B:
0: [114,29,128,36,-126,-217,-35,-10,-121,-126,162,-74,-28,-96,-34,-56,-94,154,96,-44,-175,-93,-45,-231,34,208,-165,-128,-5,-18,-167,-66]
1: [-137,-111,-92,117,74,201,30,-150,10,207,-267,126,26,-54,55,-152,222,-63,-89,-14,164,38,62,220,-119,-170,206,167,26,7,134,-35]
2: [83,91,-65,-25,27,-36,-99,-58,21,35,31,54,10,-44,29,-42,88,78,11,-90,-80,-45,-67,-106,26,22,-95,137,-70,-34,-97,-71]
3: [-96,-118,46,81,-188,-35,117,-143,-148,83,-109,-58,-43,-134,6,-175,82,15,80,52,22,-22,-6,53,-23,40,15,-56,44,-32,76,-81]
4: [-27,-33,-12,-190,-221,-123,56,-112,-115,85,34,-160,-51,-52,19,-81,84,12,175,-12,8,-113,-133,-123,29,66,-156,42,78,-59,15,-86]
5: [-84,-128,34,147,14,75,49,-108,-63,63,-158,56,10,-56,9,-131,73,9,-48,-1,96,-13,72,124,-91,-39,173,-20,52,15,65,-27]
6: [-256,-253,-15,-84,-287,37,226,-216,-188,243,-225,-165,-69,-90,45,-210,203,-117,147,94,223,-50,-45,158,-80,-66,62,18,186,-38,245,-64]
7: [64,-68,69,7,349,99,-142,33,77,-114,2,125,82,225,-27,87,-100,57,-182,-171,177,-150,93,-4,-131,-36,323,-35,114,89,-69,85]
8: [200,181,9,13,28,-150,-141,-15,4,-122,174,44,9,-42,-11,1,-54,187,21,-114,-223,-83,-87,-225,124,155,-154,10,-152,-56,-209,-98]
9: [-108,-230,101,149,193,160,34,-60,-31,-6,-187,95,42,100,-20,-62,-19,-18,-151,-40,256,-71,157,193,-179,-83,417,-106,161,83,96,62]
10: [-43,-55,0,66,-28,22,29,-113,-55,64,-94,25,-4,-60,16,-112,77,23,0,-19,35,-30,4,49,-25,-1,67,17,6,-18,31,-58]
11: [286,171,69,1,498,-6,-283,84,158,-339,201,196,104,319,-68,208,-289,222,-230,-269,-12,-229,17,-165,73,97,288,-119,-88,34,-230,40]
12: [120,211,-208,-156,158,44,-166,-91,137,75,24,110,37,69,57,28,137,69,-34,-159,-40,-82,-145,-80,117,-59,-44,273,-158,-75,-65,-101]
13: [264,281,-95,128,374,42,-312,30,197,-108,93,300,102,38,15,64,0,191,-202,-222,-190,-21,-2,-127,67,4,22,189,-258,-12,-255,-54]
14: [-2,113,-250,-171,50,99,-95,-139,101,234,-92,76,19,-9,95,-48,278,-24,14,-103,35,-27,-133,1,35,-141,-76,372,-82,-74,27,-99]
15: [-17,-74,93,43,-139,-102,71,-94,-139,-31,2,-77,-38,-66,-25,-106,-26,69,76,11,-15,-83,-21,-48,12,110,3,-133,43,-23,2,-64]
16: [-12,127,-313,-196,143,183,-126,-151,162,279,-144,129,40,41,114,-31,324,-55,-39,-138,101,-23,-124,54,14,-220,-8,457,-87,-64,57,-84]
17: [-91,-86,-53,171,126,180,-4,-113,25,133,-231,161,37,-47,38,-127,162,-20,-124,-35,124,32,88,194,-115,-133,224,118,0,21,80,-24]
18: [-58,-65,-86,-339,32,40,17,-117,-4,87,-26,-105,-8,211,27,39,59,-46,58,-99,250,-214,-135,-12,12,-61,126,81,150,-33,116,-20]
19: [10,46,-83,-32,-65,-21,-34,-105,-16,106,-25,13,-10,-89,41,-94,144,42,54,-48,-50,-23,-79,-47,27,-4,-104,154,-54,-51,-23,-91]
20: [246,153,100,76,193,-131,-192,57,34,-253,207,99,44,62,-53,69,-189,224,-79,-161,-170,-128,-10,-223,74,177,9,-112,-106,5,-252,-30]
21: [-5,-94,105,36,-32,-61,37,-64,-100,-62,-1,-41,-7,4,-27,-61,-63,65,19,-25,41,-108,10,-26,-23,87,97,-137,76,3,-9,-22]
22: [77,12,69,-14,-73,-138,-45,-25,-78,-59,103,-47,-12,-54,-15,-44,-28,106,68,-56,-92,-87,-40,-173,3,127,-113,-37,18,-10,-122,-49]
23: [212,260,-106,-200,70,-130,-149,-66,54,-100,187,7,1,90,6,72,-45,166,47,-160,-147,-174,-211,-227,237,111,-122,75,-183,-113,-143,-129]
24: [57,64,-67,9,70,13,-116,-42,40,69,-6,93,34,-51,33,-52,120,59,-25,-96,-50,-16,-23,-72,-40,-22,-61,177,-42,-5,-95,-47]
25: [93,73,15,59,-15,-84,-66,-51,-32,-36,57,36,0,-75,-4,-62,12,117,16,-65,-127,-48,-35,-111,40,88,-82,14,-76,-33,-115,-79]
26: [418,343,80,344,397,-109,-386,136,161,-338,259,340,106,-35,-49,78,-203,344,-232,-234,-409,-8,73,-280,86,191,-48,-20,-333,24,-455,-47]
27: [160,98,89,-95,-73,-229,-58,-23,-83,-172,216,-95,-23,19,-41,22,-145,173,101,-85,-147,-176,-117,-257,134,217,-126,-141,-42,-56,-159,-81]
28: [56,81,-77,-176,-38,-69,-54,-92,-13,38,54,-48,-10,26,28,-14,65,56,78,-86,-21,-119,-141,-123,81,37,-92,108,-30,-69,-38,-91]
29: [308,162,119,60,501,-34,-288,112,142,-387,229,199,108,293,-80,207,-330,248,-240,-264,-47,-220,43,-185,60,134,280,-175,-91,48,-267,46]
30: [-127,-142,20,66,-174,4,126,-155,-138,123,-148,-51,-43,-124,20,-177,119,-17,70,54,67,-16,0,93,-47,-3,44,-21,61,-31,107,-75]
31: [50,68,-67,-75,-69,-64,-55,-85,-17,68,29,-11,-12,-69,34,-68,111,62,70,-62,-76,-54,-103,-115,35,32,-143,137,-46,-52,-66,-91]
32: [198,269,-158,-111,143,-41,-189,-65,115,-20,108,104,28,43,34,42,47,142,-21,-167,-150,-97,-160,-161,175,35,-108,192,-215,-93,-141,-120]
33: [14,12,-34,-94,-87,-65,-17,-88,-50,66,18,-48,-15,-39,22,-61,87,37,83,-50,-16,-78,-89,-95,17,34,-95,81,12,-38,-24,-74]
34: [220,-15,412,366,-50,-324,-11,67,-215,-471,259,-23,-18,-88,-154,-49,-442,325,-7,-18,-288,-127,106,-234,72,418,40,-580,-52,27,-270,-31]
35: [-65,-49,-58,181,101,152,-16,-120,23,131,-209,158,36,-74,39,-139,164,-2,-110,-35,66,48,72,165,-89,-109,168,125,-40,2,51,-43]
36: [-28,29,-155,182,260,248,-109,-107,136,173,-238,279,77,-41,69,-101,238,-5,-193,-94,72,79,76,199,-91,-201,201,282,-109,9,31,-39]
37: [-5,-131,21,22,420,217,-150,28,121,-17,-106,189,110,235,-1,75,-2,-17,-241,-174,282,-109,150,91,-233,-151,408,74,170,122,-14,125]
38: [-3,81,-165,96,58,111,-75,-128,63,181,-143,161,27,-123,72,-127,245,22,-50,-58,-45,64,-22,71,-10,-106,-21,270,-142,-44,-3,-98]
39: [43,77,-87,6,-33,-20,-84,-74,10,110,-9,53,7,-121,51,-93,168,52,31,-66,-97,5,-58,-88,-9,-6,-155,200,-67,-33,-80,-82]
40: [65,82,-86,-40,78,15,-114,-58,49,59,0,76,28,-10,39,-27,109,57,-20,-107,-33,-46,-55,-70,1,-19,-42,175,-56,-27,-73,-58]
41: [-193,-212,4,-17,-170,55,165,-176,-142,172,-200,-92,-41,-59,28,-168,145,-73,77,55,193,-49,-3,144,-83,-55,120,-5,147,-19,185,-50]
42: [-85,-128,52,116,-83,16,80,-116,-107,59,-127,-2,-16,-92,1,-150,63,18,13,21,57,-22,38,82,-56,13,98,-54,49,-4,62,-49]
43: [-103,-33,-152,-196,-196,7,37,-155,-51,274,-95,-86,-36,-102,85,-129,286,-70,147,-12,60,-25,-129,-23,-34,-80,-175,273,62,-56,77,-93]
44: [108,25,79,76,70,-79,-102,7,-22,-92,83,50,24,-24,-19,-25,-48,125,-28,-91,-90,-65,20,-139,-35,93,-17,-29,-3,21,-156,-21]
45: [108,-43,117,26,302,23,-151,59,45,-174,70,103,74,187,-40,84,-149,101,-149,-168,98,-152,85,-77,-104,35,253,-93,99,81,-123,72]
46: [123,125,-45,-167,13,-103,-87,-60,2,-57,128,-33,-8,71,0,32,-26,112,61,-118,-59,-157,-142,-172,128,88,-70,38,-60,-70,-90,-87]
47: [265,305,-88,-214,78,-176,-169,-51,55,-161,251,-12,3,120,-9,102,-107,204,55,-179,-188,-207,-235,-280,283,161,-140,28,-216,-128,-175,-136]
48: [-110,-134,16,114,-37,72,79,-129,-79,105,-173,32,-5,-70,15,-150,114,-10,-13,12,101,-10,45,132,-78,-42,139,0,52,-6,92,-43]
49: [-110,-187,37,89,147,160,27,-89,-19,50,-191,82,34,77,5,-72,45,-33,-119,-41,237,-63,107,179,-149,-97,341,-22,132,51,108,34]
50: [79,109,-116,-2,119,45,-145,-49,82,85,-12,131,42,-31,47,-31,145,61,-50,-121,-52,-13,-39,-61,-15,-51,-52,235,-83,-20,-94,-60]
51: [168,253,-156,-303,-61,-154,-91,-120,22,-19,174,-77,-33,65,25,44,21,124,138,-131,-134,-184,-285,-231,278,107,-211,119,-177,-155,-79,-167]
52: [159,-25,168,-211,270,-98,-98,41,-4,-339,213,-67,36,391,-95,199,-355,145,-67,-191,160,-356,-38,-169,59,158,312,-306,139,30,-89,60]
53: [78,-58,77,22,320,75,-152,47,77,-111,17,130,82,183,-22,74,-85,66,-168,-167,138,-133,100,-36,-140,-20,264,-20,111,90,-97,85]
54: [42,-53,54,-51,123,-10,-73,-8,-7,-56,35,12,31,108,-14,26,-45,53,-42,-111,95,-136,13,-76,-76,26,119,-21,101,36,-59,24]
55: [154,120,-4,58,101,-66,-155,5,37,-61,94,97,35,-42,6,-11,1,139,-36,-120,-144,-45,-22,-163,14,72,-84,79,-93,-6,-185,-51]
56: [84,-32,97,235,390,125,-149,27,81,-155,-53,239,95,125,-34,26,-113,107,-256,-143,80,-66,166,64,-112,-20,368,-82,-3,84,-95,59]
57: [-213,-233,27,-28,-249,15,205,-190,-182,178,-190,-140,-60,-94,20,-196,145,-78,127,84,173,-52,-16,131,-76,-28,72,-34,163,-33,194,-61]
58: [164,118,12,-16,176,-51,-159,2,53,-133,118,88,41,88,-16,54,-82,145,-62,-152,-69,-124,-38,-147,52,81,37,2,-69,-9,-155,-33]
59: [137,79,38,75,82,-75,-139,12,11,-80,95,80,30,-41,-11,-19,-23,136,-35,-108,-127,-47,2,-157,-12,87,-58,25,-55,7,-177,-35]
60: [-144,-51,-174,-182,-202,45,82,-198,-57,297,-156,-86,-44,-96,88,-153,303,-91,137,8,104,-24,-129,49,-13,-106,-112,263,46,-76,141,-111]
61: [38,37,-2,200,53,25,-47,-81,-8,9,-69,130,21,-109,9,-115,59,92,-65,-41,-80,23,34,29,2,20,55,30,-111,-16,-51,-74]
62: [-87,-136,55,97,-79,12,91,-118,-112,50,-117,-16,-22,-68,-4,-139,49,16,18,22,75,-40,31,84,-56,13,114,-70,67,-6,74,-46]
63: [-43,-87,68,165,-71,-13,56,-98,-104,13,-85,20,-13,-108,-8,-147,26,56,4,14,-6,-15,44,46,-35,46,73,-79,8,-5,14,-62]
64: [120,119,-67,41,160,18,-169,-17,84,9,28,149,56,-14,31,-7,70,92,-75,-135,-80,-23,-14,-92,-10,-7,-28,167,-96,-2,-139,-46]
65: [52,77,-124,-16,153,86,-145,-55,99,108,-50,143,52,-4,58,-27,161,28,-72,-127,3,-10,-20,-24,-52,-89,-3,259,-53,-3,-67,-39]
66: [-172,-154,-67,-2,-12,149,82,-166,-36,199,-231,18,1,-16,47,-134,194,-83,-16,2,212,-25,14,183,-102,-141,180,112,103,-7,169,-34]
67: [16,101,-174,-281,-92,-39,-22,-146,3,141,13,-76,-27,24,57,-29,162,12,124,-79,12,-118,-208,-95,116,-19,-139,210,-43,-105,29,-121]
68: [78,38,13,-33,15,-70,-85,-25,-18,-23,66,8,10,-19,4,-26,17,83,22,-92,-57,-79,-37,-140,-15,60,-67,50,4,-7,-111,-42]
69: [-60,-233,175,167,287,141,-1,-9,-21,-124,-125,112,63,187,-50,0,-137,24,-202,-79,272,-127,194,155,-190,-34,503,-213,189,111,52,104]
70: [-3,9,-5,147,-51,-5,8,-112,-53,52,-84,63,-4,-136,17,-141,86,69,0,-8,-67,14,1,27,12,25,-2,27,-80,-37,-12,-90]
71: [44,56,-98,-37,104,55,-125,-51,68,99,-33,100,42,-11,51,-35,150,29,-38,-113,1,-31,-27,-49,-49,-64,-30,224,-28,-5,-66,-39]

[-77,61,-78,24,30,196,-64,-18,31,-45,15,96,-33,-50,-50,126,-61,-30,51,-9,-82,-39,-199,24,-183,-73,37,-188,51] => 12
[27,76,116,103,45,23,87,-61,95,82,-55,-121,109,-47,-81,-38,-9,84,-2,-157,-18,82,-7,38,97,117,-152,149,-19] => 68
[64,45,71,24,42,-9,12,-46,31,41,-26,-97,91,-62,-10,-41,-5,20,-35,-54,-12,88,11,39,101,48,-102,145,-24] => 42
[-35,3,-87,36,63,70,-86,21,-111,-76,58,70,-35,-50,11,36,-29,-83,2,75,-24,17,-132,11,-94,-141,3,-136,-14] => 40
[-24,5,5,89,104,-62,-143,31,-278,-27,117,67,-54,-86,104,-62,8,-164,-96,132,1,28,-76,55,68,-183,-92,-11,-134] => 25
[-9,63,-15,102,85,4,21,31,40,-69,-69,-90,147,-65,-3,-34,-68,46,-3,14,85,148,-51,-37,112,-47,-65,93,-11] => 30
[84,-86,-237,-153,20,23,-54,30,-32,-202,-1,-22,30,-17,17,34,-43,-59,51,160,45,132,-41,-83,-118,-183,141,-152,101] => 66
[-80,31,-73,48,63,130,-131,9,-128,-57,85,140,-90,-64,16,82,-32,-118,0,75,-78,-53,-196,41,-148,-156,13,-198,-24] => 50
[14,-46,10,100,96,-93,-36,2,-263,-7,113,11,-44,-24,15,-103,52,-110,-38,36,10,65,-12,27,53,-112,-141,-23,-124] => 44
[134,7,-58,-53,57,-113,12,42,76,-129,-121,-206,230,-80,68,-98,-76,47,-40,116,154,270,85,-82,224,-58,6,236,30] => 4
[125,43,-28,-45,36,-39,101,6,230,-86,-180,-253,278,-58,-22,-61,-94,148,6,-17,128,260,80,-81,181,53,-13,244,88] => 57
[145,-12,-78,-113,18,-37,51,-7,145,-113,-121,-190,193,-45,-2,-39,-60,75,12,36,88,226,71,-74,98,0,33,149,93] => 41
[93,-110,-113,-49,4,9,139,-54,17,-61,6,-98,21,67,-159,-22,50,58,128,-109,-1,115,28,-58,-140,16,-25,-141,82] => 49
[-69,151,229,235,91,36,3,-55,-30,173,21,-17,45,-92,-27,-45,2,12,-70,-155,-74,-21,-78,131,143,103,-259,168,-141] => 8
[-36,100,38,45,17,180,22,-63,154,49,-44,-9,43,-50,-103,94,-47,62,47,-139,-98,-13,-132,51,-89,81,-38,-28,53] => 71
[147,-44,44,-10,1,-32,220,-103,151,56,-71,-221,132,53,-181,-76,50,152,87,-238,-1,162,118,-22,34,188,-137,108,61] => 54
[367,-259,27,-109,-40,-279,465,-165,132,63,-73,-471,189,197,-312,-272,193,261,158,-379,92,353,412,-114,107,317,-241,187,90] => 52
[58,-27,-112,-34,74,-68,-82,54,-113,-141,1,-47,64,-74,89,-56,-39,-78,-42,172,89,152,-12,-44,76,-172,22,30,-13] => 33
[-71,38,-61,-85,-17,275,-206,-78,-99,34,145,256,-239,-68,-4,205,-3,-181,12,33,-260,-224,-268,144,-351,-108,89,-323,31] => 36
[-33,83,53,27,-7,214,17,-99,125,90,1,33,-26,-29,-122,112,-13,35,54,-176,-155,-73,-143,87,-161,99,-44,-91,54] => 17
[-167,206,82,124,36,304,-122,-50,97,88,12,157,-43,-124,-31,183,-97,-27,-7,-79,-176,-157,-299,132,-141,16,-27,-93,-2] => 38
[3,-2,-85,-85,11,129,-137,-28,-79,-42,78,108,-98,-62,19,96,-17,-125,5,74,-116,-53,-143,59,-178,-115,67,-173,28] => 65
[-24,-21,12,117,98,-54,-95,8,-286,5,135,71,-82,-50,45,-65,44,-148,-58,63,-23,9,-66,58,18,-144,-129,-58,-137] => 59
[125,-94,-6,-18,-17,12,245,-121,121,51,-24,-170,56,100,-251,-45,84,151,143,-286,-40,111,87,-30,-107,178,-123,-53,84] => 9
[11,-32,-159,-118,10,129,-129,-7,-81,-111,62,104,-88,-49,19,101,-27,-121,26,125,-79,-18,-143,17,-209,-163,120,-220,59] => 1
[-5,-22,150,202,92,-85,52,-65,-244,140,138,-4,-69,1,-74,-128,119,-55,-29,-148,-62,5,1,99,57,35,-282,12,-170] => 20
[99,-34,406,329,172,-412,35,-70,-513,285,213,-125,-35,-44,65,-398,219,-138,-221,-122,16,92,227,177,462,69,-560,406,-423] => 34
[50,-32,-27,96,117,-163,-9,53,-180,-88,23,-95,91,-48,54,-150,3,-56,-51,96,129,194,48,-46,188,-133,-117,104,-101] => 15
